Below are the code and all the weights of a small trained network. Each question names an input and a class and asks about switching units off, where a switched-off unit gives its printed mean instead of its output.

import numpy as np


def w(rows, s, z=0):
    codes = np.array(rows[::2]) - 128.0
    scale = np.full(codes.shape[1], s)
    scale[-1] = z or s
    return codes * scale


def f(y):
    return np.maximum(y, 0)


def log_softmax(a):
    a = a - a.max(-1, keepdims=True)
    return a - np.log(np.exp(a).sum(-1, keepdims=True))


def net(x, mask):
    res = np.array(x, float).reshape(1, 6) / 4 @ E
    y = f(res @ A[0][:, :-1].T + A[0][:, -1])
    res = res + np.where(mask, y, B[0][:, -1]) @ B[0][:, :-1]
    return log_softmax(res[-1] @ U[:, :-1].T + U[:, -1])


A, B = {}, {}
E = w([
[131,196,243,239],'x0',
[189,2,137,203],'x1',
[127,128,128,128],'x2',
[128,129,127,128],'x3',
[4,110,29,241],'x4',
[222,203,6,193],'x5',
],0.0089)
A[0] = w([
[108,84,161,132,115],'N1',
[110,172,173,147,43],'N2',
[112,89,88,68,96],'N3',
[73,215,125,69,43],'N4',
[168,32,105,141,3],'N5',
[163,103,49,98,103],'N6',
[165,70,135,174,4],'N7',
[167,144,92,144,43],'N8',
[199,87,161,122,46],'N9',
[64,112,96,149,48],'N10',
[133,172,104,129,122],'N11',
[149,60,57,65,86],'N12',
[145,200,96,134,166],'N13',
[97,181,123,87,84],'N14',
[147,152,167,84,159],'N15',
[14,128,95,182,91],'N16',
[162,146,175,199,151],'N17',
[189,40,131,169,125],'N18',
[164,124,177,192,132],'N19',
[42,93,142,129,125],'N20',
[154,147,162,82,130],'N21',
[141,63,130,173,126],'N22',
[88,106,111,153,180],'N23',
[89,66,195,104,45],'N24',
[28,110,185,62,19],'N25',
[105,107,112,83,130],'N26',
[203,172,64,169,89],'N27',
[247,133,192,42,68],'N28',
[124,153,151,149,32],'N29',
],0.016,0.0028)
B[0] = w([
[184,99,139,120,163],'N1',
[76,129,215,146,163],'N2',
[69,182,225,217,178],'N3',
[55,46,125,47,184],'N4',
[58,89,116,104,180],'N5',
[100,113,192,183,181],'N6',
[62,85,98,107,167],'N7',
[243,64,167,177,157],'N8',
[132,145,91,47,179],'N9',
[147,204,44,185,170],'N10',
[154,24,106,112,151],'N11',
[55,229,215,194,197],'N12',
[146,50,160,110,170],'N13',
[20,62,153,47,164],'N14',
[140,160,2,123,184],'N15',
[151,208,6,138,203],'N16',
[57,164,190,158,187],'N17',
[67,88,71,47,192],'N18',
[72,162,180,137,181],'N19',
[201,108,122,111,182],'N20',
[170,215,31,114,182],'N21',
[111,121,97,64,174],'N22',
[165,201,99,83,166],'N23',
[187,74,150,207,192],'N24',
[229,33,159,164,210],'N25',
[121,127,180,190,163],'N26',
[198,35,155,183,195],'N27',
[161,202,57,157,252],'N28',
[54,170,185,147,146],'N29',
],0.0068,0.021)
U = w([
[152,208,36,127,58],'0',
[203,27,165,166,96],'1',
[37,202,246,171,116],'2',
[38,56,96,21,252],'3',
],0.013,0.0031)

Each question gives the input, the list of numbers given to net, and the class t.
The units are the neurons (one row each of A and B). Each row of codes is followed by its name. A weight is (code - 128) times the scale printed after its matrix; where a second scale follows, it is the last column's (A, B and U).
mask holds one flag per neuron, in row order. A switched-off neuron (its flag False) gives its mean, the last column of its row in B, instead of its output. The means were averaged over made-up inputs and are rounded, as every weight is.
A unit's drop is (log p(t) with every unit on - log p(t) with that unit switched off) / (log p(t) with every unit on - log p(t) with every unit switched off).
The circuit of an input: a set's keep is (log p(t) with only the set's units on - log p(t) with every unit switched off) / (log p(t) with every unit on - log p(t) with every unit switched off). Starting from the 12 units with the biggest drops (on a tie, the unit counted first), units are removed one at a time, each time the one whose removal leaves the highest keep (on an exact tie, the one counted first), for as long as the keep stays at least 0.8.
circuit, biggest first: the units of the circuit, biggest drop first
most important unit: the unit with the biggest drop
top k neurons: the k neurons with the biggest drops, biggest first
drop when u is switched off: that unit's drop, to one decimal
input [-6,-8,-1,8,7,-8], class 1: circuit, biggest first	[N25]
input [7,-1,-8,1,5,4], class 2: top 2 neurons	[N17 N28]
input [7,8,5,-6,-4,5], class 3: circuit, biggest first	[N18 N7]
input [-3,6,2,1,-7,-7], class 0: top 2 neurons	[N28 N21]
input [-8,8,-5,-6,-1,6], class 2: top 3 neurons	[N12 N6 N3]
input [6,4,-8,-1,-4,2], class 2: top 2 neurons	[N17 N19]
input [5,2,-1,-5,6,7], class 1: top 4 neurons	[N27 N28 N8 N13]
input [-1,-5,-7,4,5,-5], class 0: top 3 neurons	[N16 N10 N27]
input [7,0,8,-8,-7,-8], class 1: top 3 neurons	[N25 N24 N16]
input [1,-4,3,-2,3,-2], class 3: top 4 neurons	[N28 N4 N21 N14]
input [-8,-4,0,4,-3,-7], class 2: top 3 neurons	[N12 N3 N27]
input [-7,-7,-7,-6,3,7], class 1: circuit, biggest first	[N27 N13]
input [1,-6,0,4,-5,-4], class 3: top 2 neurons	[N4 N14]
input [6,6,6,-6,5,1], class 2: top 2 neurons	[N17 N19]
input [-8,8,-3,2,-5,7], class 2: top 3 neurons	[N12 N6 N3]
input [0,7,-6,7,-5,3], class 3: most important unit	N18
input [5,5,-3,0,-1,-1], class 2: top 2 neurons	[N17 N19]
input [-8,-3,-5,3,-7,-5], class 2: top 4 neurons	[N3 N12 N16 N26]
input [4,3,5,5,5,-6], class 1: top 3 neurons	[N28 N24 N25]
input [-1,-2,-3,3,6,-4], class 0: most important unit	N16
input [1,-5,8,-8,3,8], class 1: drop when N9 is switched off	0.0
input [0,8,3,5,1,7], class 3: drop when N22 is switched off	0.2
input [0,5,0,5,-7,-1], class 0: drop when N28 is switched off	0.4
input [4,6,3,-5,-7,-7], class 0: drop when N27 is switched off	0.2
